After every row comes one of two labels: whether the row has a hidden trait. Each part has its own trait and labels.
53 -8 -4 -1 -3 -1 -3 -6 -15 0 5 -6 3 11 -5 3 -5 5 5 -22 1 -14 2 5 6 -34 0 0 -3 5 -8 3 -2 -25 -1 -5 2 4 -4 -> P
12 63 -9 7 -5 -1 -4 -2 5 3 -2 -1 -4 0 6 4 3 23 -4 8 -1 3 0 12 -19 -1 1 0 -1 -1 0 4 -2 -15 -16 -3 9 2 -2 -> P
33 -46 1 3 -5 -1 0 -11 -11 -1 5 -8 2 13 3 -4 -4 4 -1 -15 -1 -13 2 4 -9 -8 -13 -1 -3 -1 -5 -1 -11 -16 12 -4 -4 -5 7 -> K
-32 -7 3 -7 2 -2 0 -5 -2 -1 -2 9 4 -10 1 1 -6 2 2 2 0 8 -4 8 6 -19 1 0 -2 2 -1 -7 -8 -26 -4 2 0 5 -20 -> P
-33 5 1 6 -1 1 1 2 -2 -3 1 -5 8 11 -13 -6 3 -8 -5 5 1 4 6 -20 2 6 6 1 1 2 -2 12 12 15 -2 8 -1 -7 24 -> K
16 -39 -6 2 -6 -1 -2 -6 -9 -2 4 -9 7 5 -8 -3 1 5 -12 -1 1 -13 2 -5 -14 -14 0 1 -1 0 -3 4 -2 -22 1 -6 7 -23 20 -> P
12 52 -8 2 -2 -1 -5 -3 -2 2 -1 -1 0 0 -1 5 -1 21 0 -1 1 1 2 11 -3 -22 5 0 -2 2 -5 4 -1 -25 -20 -3 9 5 -6 -> P
8 29 -3 1 -7 -3 -5 -9 -9 0 1 1 5 2 -1 1 -4 13 -3 -5 1 -2 -1 7 -10 -34 4 1 -3 5 -2 5 -3 -36 -12 1 6 2 -12 -> P
-4 11 1 -3 -5 -3 -3 -6 -3 1 -1 7 1 -7 6 1 -4 4 -2 1 0 1 -6 10 -11 -19 2 1 -1 2 4 -4 -7 -29 -4 1 1 1 -22 -> P
-1 32 -7 5 -9 -3 -5 -8 -2 1 -1 -2 3 -1 2 0 0 19 -9 8 0 -1 -1 8 -25 -12 1 1 -2 0 0 5 -6 -31 -13 -2 9 -8 0 -> P
28 -17 7 -5 -4 -3 -2 -5 -8 0 2 5 0 0 8 0 -7 -10 5 -14 0 -7 -6 6 -1 -18 -3 1 -1 4 4 -6 -7 -14 11 2 -7 9 -26 -> P
-44 55 -4 5 2 0 -1 3 4 0 -3 -1 6 3 -10 0 3 11 -2 11 1 13 6 -6 6 0 8 0 0 1 -6 12 9 1 -19 6 5 4 8 -> P
18 9 0 6 4 2 3 1 -1 0 2 -8 -3 17 -1 0 0 2 10 -13 -2 0 7 -4 15 14 -8 -3 0 -1 -9 5 3 23 4 2 -6 14 13 -> K
-3 13 -8 3 -6 -2 -4 -4 -3 0 0 -4 6 0 -6 -1 2 13 -12 8 1 -4 1 0 -18 -16 7 2 -1 1 -2 7 1 -27 -13 -4 12 -17 9 -> P
9 8 2 -2 -3 -2 -2 -7 1 2 -1 5 -5 -6 14 3 -5 10 3 -1 -2 1 -6 18 -11 -7 -8 -1 -2 -1 2 -8 -14 -21 2 -1 -3 11 -23 -> P
17 6 -11 8 -7 -1 -4 -5 -7 -1 3 -11 6 11 -10 -2 4 15 -11 1 1 -9 6 -5 -17 -12 3 1 -1 1 -5 12 3 -19 -10 -5 11 -20 25 -> P
-21 19 -1 2 0 1 0 8 2 -1 -1 0 4 -1 -10 -1 6 -8 -6 10 2 3 2 -15 2 4 13 2 2 2 4 8 15 18 -7 4 4 -9 12 -> P
45 -34 -7 0 -3 1 -1 0 -4 0 3 -8 0 1 -4 0 3 1 -7 -5 1 -16 1 -2 -9 -6 1 1 0 -1 0 0 2 -8 3 -10 9 -19 17 -> K
55 27 -1 3 1 1 -2 5 -7 2 4 -5 -2 15 -5 4 0 -6 11 -21 1 -9 4 -5 16 -8 3 0 0 5 -3 7 11 16 1 1 -3 15 -1 -> K
-43 15 4 -4 11 1 4 2 5 -1 -3 5 0 -3 -2 2 -4 3 12 0 -1 17 3 4 27 2 -3 -3 -1 0 -9 -3 -2 5 -7 5 -5 18 -9 -> K
48 -8 7 13 -14 -4 -2 -17 -15 0 8 -8 0 29 12 -6 -8 2 4 -26 -4 -12 1 4 -24 -3 -19 -1 -3 1 -1 6 -14 -11 20 5 -14 14 -8 -> K

29 -44 -11 3 48 6 12 1 6 -4 -23 63 5 31 -11 -5 -12 63 12 0 20 0 54 -27 12 55 4 -17 27 14 36 36 0 -16 -10 14 19 19 6 17 37 1 11 17 -23 20 28 -8 10 -5 5 4 -> X
15 0 1 13 11 18 9 8 15 8 -5 11 3 29 -10 18 10 27 6 2 9 -1 23 -5 11 16 4 15 13 1 10 15 5 17 4 12 10 12 1 6 18 -1 10 -6 7 9 31 -1 4 -1 -1 6 -> X
8 17 5 19 -1 16 4 8 8 7 5 1 2 6 11 9 12 14 1 7 10 2 9 9 9 20 16 40 2 4 15 7 7 32 16 1 16 12 -1 5 10 13 4 3 18 1 12 14 1 1 4 3 -> X
20 7 4 14 7 13 9 14 19 10 -1 7 4 22 -12 24 24 17 6 3 20 -3 36 -2 11 -6 17 1 9 -2 4 18 3 18 5 22 -4 41 -1 5 16 0 12 -13 18 8 22 4 6 -1 -6 10 -> X
20 11 5 12 -1 20 5 8 23 12 -1 -10 3 34 -24 32 17 5 7 4 0 -4 27 -2 10 -17 -6 6 9 -7 -5 8 2 17 10 18 -2 1 -2 -1 11 -13 12 -23 10 9 16 -5 4 -1 -10 9 -> S
20 21 4 35 10 27 21 13 20 13 0 18 5 33 -1 30 11 39 8 19 21 -2 25 5 23 20 16 49 8 2 13 24 13 48 13 11 16 31 -1 7 43 3 14 -10 27 11 53 6 4 -1 0 7 -> X
28 8 7 8 0 19 8 7 18 12 0 -3 2 15 -12 24 15 24 5 5 5 2 37 0 7 34 8 9 6 -2 24 10 5 13 36 12 0 12 -1 2 10 10 9 -13 10 8 21 9 3 -1 -5 6 -> S
14 13 5 14 1 22 11 9 17 11 2 -3 4 24 -5 17 18 20 4 5 7 -1 18 3 11 14 3 31 6 -2 8 8 9 28 12 10 8 10 -1 3 14 4 10 -12 15 8 31 6 3 0 -3 6 -> X
19 16 6 10 -2 23 9 13 30 13 1 -10 6 29 -12 29 27 14 5 9 6 -3 35 3 19 -2 4 16 11 -5 16 20 5 41 18 20 1 22 -1 3 19 1 14 -18 13 2 31 6 5 -1 -7 9 -> S
21 5 3 9 7 11 10 8 19 10 -4 5 4 34 -13 22 12 22 7 3 6 -3 29 -4 16 3 0 -8 11 -4 8 11 1 20 10 12 -4 3 0 3 17 -4 11 -12 7 11 18 -1 4 -2 -7 7 -> X
25 5 3 22 12 25 8 14 27 10 -4 9 3 45 -14 21 12 37 6 1 11 -1 30 -5 19 23 8 27 13 -1 14 11 5 31 20 14 11 11 0 5 16 1 11 -11 15 11 28 2 5 -2 -1 9 -> S
18 19 4 21 9 14 11 24 30 10 -1 6 4 55 -9 23 28 30 6 7 21 -2 27 -1 33 8 13 16 18 -1 9 18 5 51 5 18 0 34 0 8 33 3 11 -11 28 10 50 4 6 -1 -4 12 -> X
20 3 2 11 7 16 9 10 16 9 -3 6 5 23 -9 21 20 23 6 3 13 -2 39 -4 12 9 8 -2 11 -1 10 18 3 14 5 20 -2 30 0 4 16 1 14 -9 8 12 21 4 6 -1 -5 8 -> X
20 16 7 11 -3 30 13 18 31 16 -1 -20 4 52 -29 40 28 16 8 5 -1 -6 29 -3 20 -10 -7 33 8 -10 -11 11 10 32 11 26 5 23 -2 -3 15 -10 19 -31 10 13 39 -2 7 -2 -10 12 -> X
3 12 3 15 2 15 7 10 11 7 2 4 3 17 9 10 13 18 2 6 10 1 10 5 13 15 8 29 6 4 6 9 7 32 6 3 11 14 0 5 14 6 6 2 14 6 23 9 3 1 3 4 -> X
22 9 7 21 1 31 13 8 20 10 1 1 4 19 -13 32 16 30 6 6 12 -3 23 1 6 24 6 34 7 -4 14 10 12 25 20 13 10 11 -1 6 15 5 11 -13 18 9 37 4 3 -1 -4 7 -> X
24 -1 2 7 12 11 11 11 27 9 -7 9 7 42 -16 25 13 29 8 2 7 -3 36 -9 17 8 -4 -11 20 -4 15 17 3 27 7 17 -5 11 0 7 19 -3 14 -12 4 12 31 -2 5 -3 -8 8 -> X
17 17 7 13 -5 20 6 6 19 15 2 -12 3 20 -14 33 17 8 6 6 4 -3 20 2 9 -9 1 7 4 -7 1 6 3 19 16 13 -3 3 -2 -1 12 -6 12 -21 15 8 10 1 2 -1 -8 8 -> S
27 7 4 14 2 20 5 7 14 9 0 3 4 13 1 17 13 22 4 3 8 2 33 1 7 24 12 18 6 1 22 10 4 18 28 9 7 12 0 4 2 9 8 -4 15 7 11 11 3 0 -1 5 -> S
